Below is a small trained network, with its code and all its weights. Each question gives an input and a class and asks what happens when units are switched off, that is, made to give their printed mean instead of their output.

import numpy as np


def w(rows, s, z=0):
    codes = np.array(rows[::2]) - 128.0
    scale = np.full(codes.shape[1], s)
    scale[-1] = z or s
    return codes * scale


def f(y):
    return np.maximum(y, 0)


def log_softmax(a):
    a = a - a.max(-1, keepdims=True)
    return a - np.log(np.exp(a).sum(-1, keepdims=True))


def net(x, mask):
    res = np.array(x, float).reshape(1, 4) / 4 @ E
    y = f(res @ A[0][:, :-1].T + A[0][:, -1])
    res = res + np.where(mask, y, B[0][:, -1]) @ B[0][:, :-1]
    return log_softmax(res[-1] @ U[:, :-1].T + U[:, -1])


A, B = {}, {}
E = w([
[126,129,131],'x0',
[228,228,30],'x1',
[96,243,255],'x2',
[130,127,131],'x3',
],0.0068)
A[0] = w([
[17,31,151,62],'n0',
[182,173,77,34],'n1',
[184,173,97,14],'n2',
[111,155,122,253],'n3',
[194,2,4,94],'n4',
[140,250,205,27],'n5',
[213,175,67,24],'n6',
[73,44,170,48],'n7',
[113,161,162,54],'n8',
[118,195,56,23],'n9',
[85,221,158,226],'n10',
[186,52,35,58],'n11',
[52,45,156,50],'n12',
],0.0079,0.0037)
B[0] = w([
[188,182,157,213],'n0',
[171,160,166,170],'n1',
[188,173,189,157],'n2',
[118,97,82,192],'n3',
[157,90,194,254],'n4',
[155,55,253,195],'n5',
[172,154,149,187],'n6',
[191,181,161,187],'n7',
[137,118,166,147],'n8',
[164,151,154,158],'n9',
[131,70,145,217],'n10',
[153,102,186,206],'n11',
[175,184,170,191],'n12',
],0.011,0.0071)
U = w([
[177,247,152,34],'0',
[138,49,160,1],'1',
[134,134,126,248],'2',
[134,137,123,233],'3',
[89,120,77,167],'4',
[54,244,43,29],'5',
[75,208,58,29],'6',
],0.014,0.0091)

Each question gives the input, the list of numbers given to net, and the class t.
The units are the neurons (one row each of A and B). Each row of codes is followed by its name. A weight is (code - 128) times the scale printed after its matrix; where a second scale follows, it is the last column's (A, B and U).
mask holds one flag per neuron, in row order. A switched-off neuron (its flag False) gives its mean, the last column of its row in B, instead of its output. The means were averaged over made-up inputs and are rounded, as every weight is.
A unit's drop is (log p(t) with every unit on - log p(t) with that unit switched off) / (log p(t) with every unit on - log p(t) with every unit switched off).
The circuit of an input: a set's keep is (log p(t) with only the set's units on - log p(t) with every unit switched off) / (log p(t) with every unit on - log p(t) with every unit switched off). Starting from the 12 units with the biggest drops (on a tie, the unit counted first), units are removed one at a time, each time the one whose removal leaves the highest keep (on an exact tie, the one counted first), for as long as the keep stays at least 0.8.
units of the circuit, in order: the units of the circuit, biggest drop first
most important unit: the unit with the biggest drop
top k neurons: the k neurons with the biggest drops, biggest first
drop of u: that unit's drop, to one decimal
input [6,6,3,-8], class 2: units of the circuit, in order -> (n0, n12)
input [-8,3,7,-3], class 3: most important unit -> n4
input [8,5,8,-8], class 1: units of the circuit, in order -> (n5, n10)
input [-8,5,8,0], class 1: units of the circuit, in order -> (n5, n10)
input [-8,-8,-7,3], class 0: units of the circuit, in order -> (n0, n12)
input [2,3,-7,7], class 1: top 2 neurons -> (n4, n11)
input [-4,7,-8,-1], class 1: top 3 neurons -> (n4, n11, n0)
input [3,3,7,8], class 2: top 2 neurons -> (n4, n11)
input [2,-3,5,2], class 1: top 2 neurons -> (n5, n10)
input [-1,-6,8,3], class 1: top 2 neurons -> (n5, n10)
input [-2,-7,6,-3], class 0: top 4 neurons -> (n0, n7, n12, n4)
input [6,2,8,7], class 1: drop of n5 -> 0.3
input [2,-7,-5,-3], class 0: drop of n12 -> 0.2
input [-2,4,7,2], class 1: drop of n5 -> 0.4
input [-1,-1,5,3], class 1: drop of n10 -> 0.2
input [7,6,7,-8], class 2: most important unit -> n10
